Below is a small trained network, with its code and all its weights. Each question gives an input and a class and asks what happens when units are switched off, that is, made to give their printed mean instead of their output.

import numpy as np


def w(rows, s, z=0):
    codes = np.array(rows[::2]) - 128.0
    scale = np.full(codes.shape[1], s)
    scale[-1] = z or s
    return codes * scale


def f(y):
    return y / 2 * (1 + np.tanh(0.7978845608 * (y + 0.044715 * y**3)))


def log_softmax(a):
    a = a - a.max(-1, keepdims=True)
    return a - np.log(np.exp(a).sum(-1, keepdims=True))


def net(x, mask):
    res = np.array(x, float).reshape(1, 6) / 4 @ E
    y = f(res @ A[0][:, :-1].T + A[0][:, -1])
    res = res + np.where(mask, y, B[0][:, -1]) @ B[0][:, :-1]
    return log_softmax(res[-1] @ U[:, :-1].T + U[:, -1])


A, B = {}, {}
E = w([
[99,14,109,65,146,202,133,138,178],'x0',
[187,109,86,114,196,33,254,146,221],'x1',
[129,121,101,93,145,204,109,163,189],'x2',
[161,135,168,136,106,100,143,94,134],'x3',
[209,111,107,121,154,79,89,22,20],'x4',
[161,140,148,113,87,101,137,109,140],'x5',
],0.0085)
A[0] = w([
[143,70,69,101,156,135,137,158,113,227],'neuron 0',
[149,255,90,153,131,94,135,133,122,85],'neuron 1',
[96,208,132,159,102,77,127,146,78,112],'neuron 2',
[46,146,132,142,57,110,186,148,172,119],'neuron 3',
[198,138,105,128,171,143,127,39,113,56],'neuron 4',
[150,122,71,75,195,39,232,175,117,25],'neuron 5',
[110,158,185,90,177,101,159,167,143,5],'neuron 6',
[139,130,130,139,165,116,222,121,144,42],'neuron 7',
[98,131,134,138,33,87,113,46,120,94],'neuron 8',
[180,85,84,106,181,111,138,110,62,95],'neuron 9',
[77,154,191,122,99,97,177,213,165,76],'neuron 10',
[140,136,83,118,177,39,175,111,198,44],'neuron 11',
[122,109,163,147,139,92,119,163,160,206],'neuron 12',
[146,89,60,125,100,63,117,87,115,183],'neuron 13',
[175,138,59,191,193,146,211,98,164,1],'neuron 14',
],0.0085,0.0028)
B[0] = w([
[129,188,81,69,94,158,153,74,167,197],'neuron 0',
[106,163,94,135,204,144,161,103,188,215],'neuron 1',
[99,215,111,86,168,133,69,66,174,229],'neuron 2',
[167,108,98,83,192,153,203,198,59,205],'neuron 3',
[194,103,134,209,139,127,193,146,20,198],'neuron 4',
[78,78,124,113,53,138,42,118,165,254],'neuron 5',
[153,116,195,115,137,63,106,145,41,143],'neuron 6',
[131,126,143,180,85,65,89,120,141,186],'neuron 7',
[79,192,134,144,132,165,97,197,174,204],'neuron 8',
[170,135,112,102,182,230,164,135,93,204],'neuron 9',
[182,17,88,42,226,213,109,131,43,215],'neuron 10',
[65,69,218,164,103,77,91,138,169,237],'neuron 11',
[239,163,32,130,164,214,111,123,108,164],'neuron 12',
[187,155,91,106,131,165,180,172,146,199],'neuron 13',
[130,69,185,184,2,100,96,143,127,198],'neuron 14',
],0.007)
U = w([
[47,120,180,159,68,93,2,200,72,42],'0',
[162,113,61,119,224,91,183,198,39,2],'1',
[70,152,43,109,196,100,169,92,175,216],'2',
],0.0055,0.00073)

Each question gives the input, the list of numbers given to net, and the class t.
The units are the neurons (one row each of A and B). Each row of codes is followed by its name. A weight is (code - 128) times the scale printed after its matrix; where a second scale follows, it is the last column's (A, B and U).
mask holds one flag per neuron, in row order. A switched-off neuron (its flag False) gives its mean, the last column of its row in B, instead of its output. The means were averaged over made-up inputs and are rounded, as every weight is.
A unit's drop is (log p(t) with every unit on - log p(t) with that unit switched off) / (log p(t) with every unit on - log p(t) with every unit switched off).
The circuit of an input: a set's keep is (log p(t) with only the set's units on - log p(t) with every unit switched off) / (log p(t) with every unit on - log p(t) with every unit switched off). Starting from the 12 units with the biggest drops (on a tie, the unit counted first), units are removed one at a time, each time the one whose removal leaves the highest keep (on an exact tie, the one counted first), for as long as the keep stays at least 0.8.
units of the circuit, in order: the units of the circuit, biggest drop first
unit that matters most: the unit with the biggest drop
k most important neurons: the k neurons with the biggest drops, biggest first
drop when u is switched off: that unit's drop, to one decimal
input [-8,-1,-5,-5,4,7], class 2: units of the circuit, in order : (neuron 2; neuron 1)
input [1,4,4,-5,-7,5], class 1: units of the circuit, in order : (neuron 10; neuron 3)
input [-5,-1,-3,-3,-1,-1], class 2: units of the circuit, in order : (neuron 2; neuron 1; neuron 14)
input [1,4,-8,-7,-2,3], class 0: units of the circuit, in order : (neuron 5; neuron 11)
input [-6,-4,6,2,8,-2], class 1: units of the circuit, in order : (neuron 4; neuron 5)
input [-7,0,-2,7,-8,2], class 1: units of the circuit, in order : (neuron 10)
input [-2,-3,0,-8,-4,-5], class 1: units of the circuit, in order : (neuron 5; neuron 11)
input [0,-5,0,-1,6,4], class 1: 3 most important neurons : (neuron 5; neuron 11; neuron 4)
input [-7,-1,-8,4,-5,5], class 2: 2 most important neurons : (neuron 2; neuron 1)
input [4,6,8,-1,-7,6], class 1: 2 most important neurons : (neuron 10; neuron 3)
input [-7,-6,-7,4,2,0], class 2: units of the circuit, in order : (neuron 1; neuron 2)
input [-6,8,-6,8,-8,4], class 0: 3 most important neurons : (neuron 11; neuron 5; neuron 14)
input [-5,7,7,-5,-4,-5], class 0: 3 most important neurons : (neuron 14; neuron 5; neuron 11)
input [8,-6,8,-3,-3,-4], class 2: unit that matters most : neuron 0
input [2,3,-7,-4,-8,-1], class 1: 2 most important neurons : (neuron 3; neuron 10)
input [-7,-1,1,-4,-7,-2], class 1: 2 most important neurons : (neuron 10; neuron 3)
input [4,6,-6,-2,-5,7], class 0: 2 most important neurons : (neuron 5; neuron 11)
input [0,1,-5,-1,-5,6], class 1: drop when neuron 10 is switched off : 0.2
input [2,8,4,6,-4,-4], class 0: drop when neuron 13 is switched off : 0.0
input [4,8,6,-3,-8,-7], class 0: drop when neuron 7 is switched off : 0.1
input [-1,5,7,2,-3,8], class 0: unit that matters most : neuron 11
input [-6,-1,-5,5,-7,0], class 1: drop when neuron 3 is switched off : 0.3
